Below are the code and all the weights of a small trained network. Each question names an input and a target symbol and asks about switching units off, where a switched-off unit gives its printed mean instead of its output.

import numpy as np


def w(rows, s, z=0):
    codes = np.array(rows[::2]) - 128.0
    scale = np.full(codes.shape[1], s)
    scale[-1] = z or s
    return codes * scale


def norm(h):
    return h / np.sqrt((h * h).mean(-1, keepdims=True) + 1e-5)


def f(y):
    return y / 2 * (1 + np.tanh(0.7978845608 * (y + 0.044715 * y**3)))


def softmax(a):
    e = np.exp(a - a.max(-1, keepdims=True))
    return e / e.sum(-1, keepdims=True)


def log_softmax(a):
    a = a - a.max(-1, keepdims=True)
    return a - np.log(np.exp(a).sum(-1, keepdims=True))


def net(x, mask):
    ids = ['βγδηλξσ'.index(c) for c in x.split()]
    T = len(ids)
    res = E[ids] + P[:T]
    q, k, v = (norm(res) @ M[0].T for M in (Q, K, V))
    z = softmax(np.where(np.tri(T) > 0, q @ k.T / 2**0.5, -1e9)) @ v
    res = res + np.where(mask[0], z, O[0][:, -1]) @ O[0][:, :-1]
    y = f(norm(res) @ A[0][:, :-1].T + A[0][:, -1])
    res = res + np.where(mask[1:17], y, B[0][:, -1]) @ B[0][:, :-1]
    return log_softmax(norm(res)[-1] @ U[:, :-1].T + U[:, -1])


Q, K, V, O, A, B = {}, {}, {}, {}, {}, {}
E = w([
[142,91,133,133,54,119,16,78],'β',
[167,126,98,102,77,41,102,231],'γ',
[146,81,56,245,117,118,154,153],'δ',
[3,123,134,121,107,233,52,121],'η',
[72,70,163,192,60,174,136,163],'λ',
[181,152,214,175,93,165,90,244],'ξ',
[213,87,255,121,80,55,37,142],'σ',
],0.0096)
P = w([
[131,117,110,76,168,194,173,91],'0',
[108,195,44,134,133,52,23,178],'1',
[153,98,242,180,108,113,207,138],'2',
[98,170,148,118,152,194,162,69],'3',
[99,186,40,148,133,65,34,179],'4',
[186,84,254,124,89,101,167,170],'5',
],0.01)
Q[0] = w([
[96,131,41,169,116,25,2,253],'h1',
[153,87,78,228,37,227,2,98],'h1',
],0.0057)
K[0] = w([
[181,1,80,13,199,151,157,180],'h1',
[181,81,125,146,99,236,95,25],'h1',
],0.0075)
V[0] = w([
[140,116,18,97,88,84,130,75],'h1',
[95,83,158,1,176,51,95,195],'h1',
],0.0058)
O[0] = w([
[70,144,166,188,196,100,2,167,4],'h1',
[85,168,126,246,40,135,140,59,103],'h1',
],0.0095,0.0014)
A[0] = w([
[44,108,97,115,148,208,121,100,245],'n1',
[89,135,165,130,144,115,79,138,159],'n2',
[137,163,123,109,156,179,101,51,52],'n3',
[171,132,71,60,195,182,130,140,161],'n4',
[174,80,141,139,144,194,150,84,118],'n5',
[138,97,184,103,86,123,107,155,184],'n6',
[75,141,92,134,217,178,142,51,20],'n7',
[126,216,83,158,95,130,155,70,46],'n8',
[111,68,141,60,193,137,156,81,3],'n9',
[132,101,141,178,95,98,141,168,182],'n10',
[170,122,112,82,69,141,169,102,123],'n11',
[132,136,57,120,131,102,68,187,153],'n12',
[107,129,96,94,197,118,80,100,46],'n13',
[123,126,102,92,100,104,94,65,140],'n14',
[162,85,139,90,105,124,124,142,58],'n15',
[85,123,143,85,129,251,174,109,36],'n16',
],0.012,0.0038)
B[0] = w([
[202,163,128,113,141,102,155,82,202],'n1',
[165,96,58,95,188,144,156,162,180],'n2',
[101,101,66,183,213,87,86,195,139],'n3',
[44,65,209,132,124,72,128,85,216],'n4',
[136,120,170,212,102,177,36,152,195],'n5',
[82,166,53,138,67,112,149,113,254],'n6',
[89,186,181,132,212,17,142,148,141],'n7',
[152,180,254,85,134,144,122,220,158],'n8',
[222,201,57,207,101,213,165,109,165],'n9',
[155,139,96,46,210,108,108,141,247],'n10',
[72,159,88,127,221,96,84,155,211],'n11',
[132,100,164,167,105,186,181,58,238],'n12',
[156,64,152,129,64,130,154,215,160],'n13',
[138,168,145,118,217,167,160,147,153],'n14',
[128,168,148,222,112,91,146,131,179],'n15',
[125,109,65,53,65,112,121,154,212],'n16',
],0.0079,0.0072)
U = w([
[82,174,55,100,181,63,195,109,210],'β',
[215,205,176,115,104,177,181,178,135],'γ',
[76,174,98,254,123,110,70,105,95],'δ',
[145,92,196,178,75,51,187,58,227],'η',
[217,90,41,178,172,153,102,170,71],'λ',
[55,50,134,101,86,114,75,212,9],'ξ',
[214,155,44,133,55,190,172,70,183],'σ',
],0.0069,0.0016)

Each question gives the input, a string of symbols that net reads in full, and the target symbol t.
The units are the heads (2 rows each of Q, K, V and O) and the neurons (one row each of A and B). Each row of codes is followed by its name. A weight is (code - 128) times the scale printed after its matrix; where a second scale follows, it is the last column's (O, A, B and U).
mask holds one flag per unit, heads first, then neurons. A switched-off unit (its flag False) gives its mean, the last column of its rows in O or B, instead of its output. The means were averaged over made-up inputs and are rounded, as every weight is.
A unit's drop is (log p(t) with every unit on - log p(t) with that unit switched off) / (log p(t) with every unit on - log p(t) with every unit switched off).
The circuit of an input: a set's keep is (log p(t) with only the set's units on - log p(t) with every unit switched off) / (log p(t) with every unit on - log p(t) with every unit switched off). Starting from the 12 units with the biggest drops (on a tie, the unit counted first), units are removed one at a time, each time the one whose removal leaves the highest keep (on an exact tie, the one counted first), for as long as the keep stays at least 0.8.
units of the circuit, in order: the units of the circuit, biggest drop first
unit that matters most: the unit with the biggest drop
k most important neurons: the k neurons with the biggest drops, biggest first
drop when u is switched off: that unit's drop, to one decimal
input ξ δ ξ γ β, target β: 4 most important neurons => n11, n5, n14, n9
input σ γ δ δ δ, target γ: units of the circuit, in order => n8, h1, n6
input λ σ ξ λ η, target η: units of the circuit, in order => h1, n4, n12, n1
input β β γ λ γ, target λ: 3 most important neurons => n4, n12, n2
input γ γ δ, target λ: units of the circuit, in order => n10, n4, n5
input β γ γ λ σ, target λ: units of the circuit, in order => n2, h1, n4, n12
input η σ η β β, target σ: units of the circuit, in order => n12, n4
input ξ ξ ξ σ, target δ: unit that matters most => n11
input δ γ γ ξ β, target ξ: units of the circuit, in order => h1, n13
input γ β η λ σ δ, target λ: units of the circuit, in order => n10, n5
input δ λ γ β σ, target ξ: units of the circuit, in order => h1, n1, n13
input δ δ ξ η η, target ξ: 2 most important neurons => n13, n4
input γ η γ γ δ λ, target ξ: units of the circuit, in order => n1, n12
input γ η λ η σ, target δ: units of the circuit, in order => h1
input β σ γ γ β, target λ: 2 most important neurons => n2, n4
input σ λ γ δ β, target γ: units of the circuit, in order => n8, h1, n14
input γ β δ γ γ γ, target β: units of the circuit, in order => n10, n6
input ξ σ σ λ γ β, target δ: 4 most important neurons => n11, n15, n5, n16
input λ λ γ η, target β: 4 most important neurons => n7, n1, n3, n16
input σ γ σ β, target λ: 3 most important neurons => n3, n9, n13
input η σ β γ γ, target σ: 3 most important neurons => n12, n4, n11
input σ γ ξ ξ ξ, target γ: unit that matters most => h1
input λ β η η, target β: 4 most important neurons => n7, n1, n16, n3
input ξ λ β, target δ: 2 most important neurons => n11, n5
input ξ β γ δ, target η: drop when n4 is switched off => 1.0
input η η ξ δ, target η: drop when n4 is switched off => 1.2
input δ ξ σ γ, target γ: drop when n8 is switched off => 0.4
input β γ σ λ λ, target λ: most important neuron => n2
input σ β γ ξ, target ξ: drop when n9 is switched off => 0.1
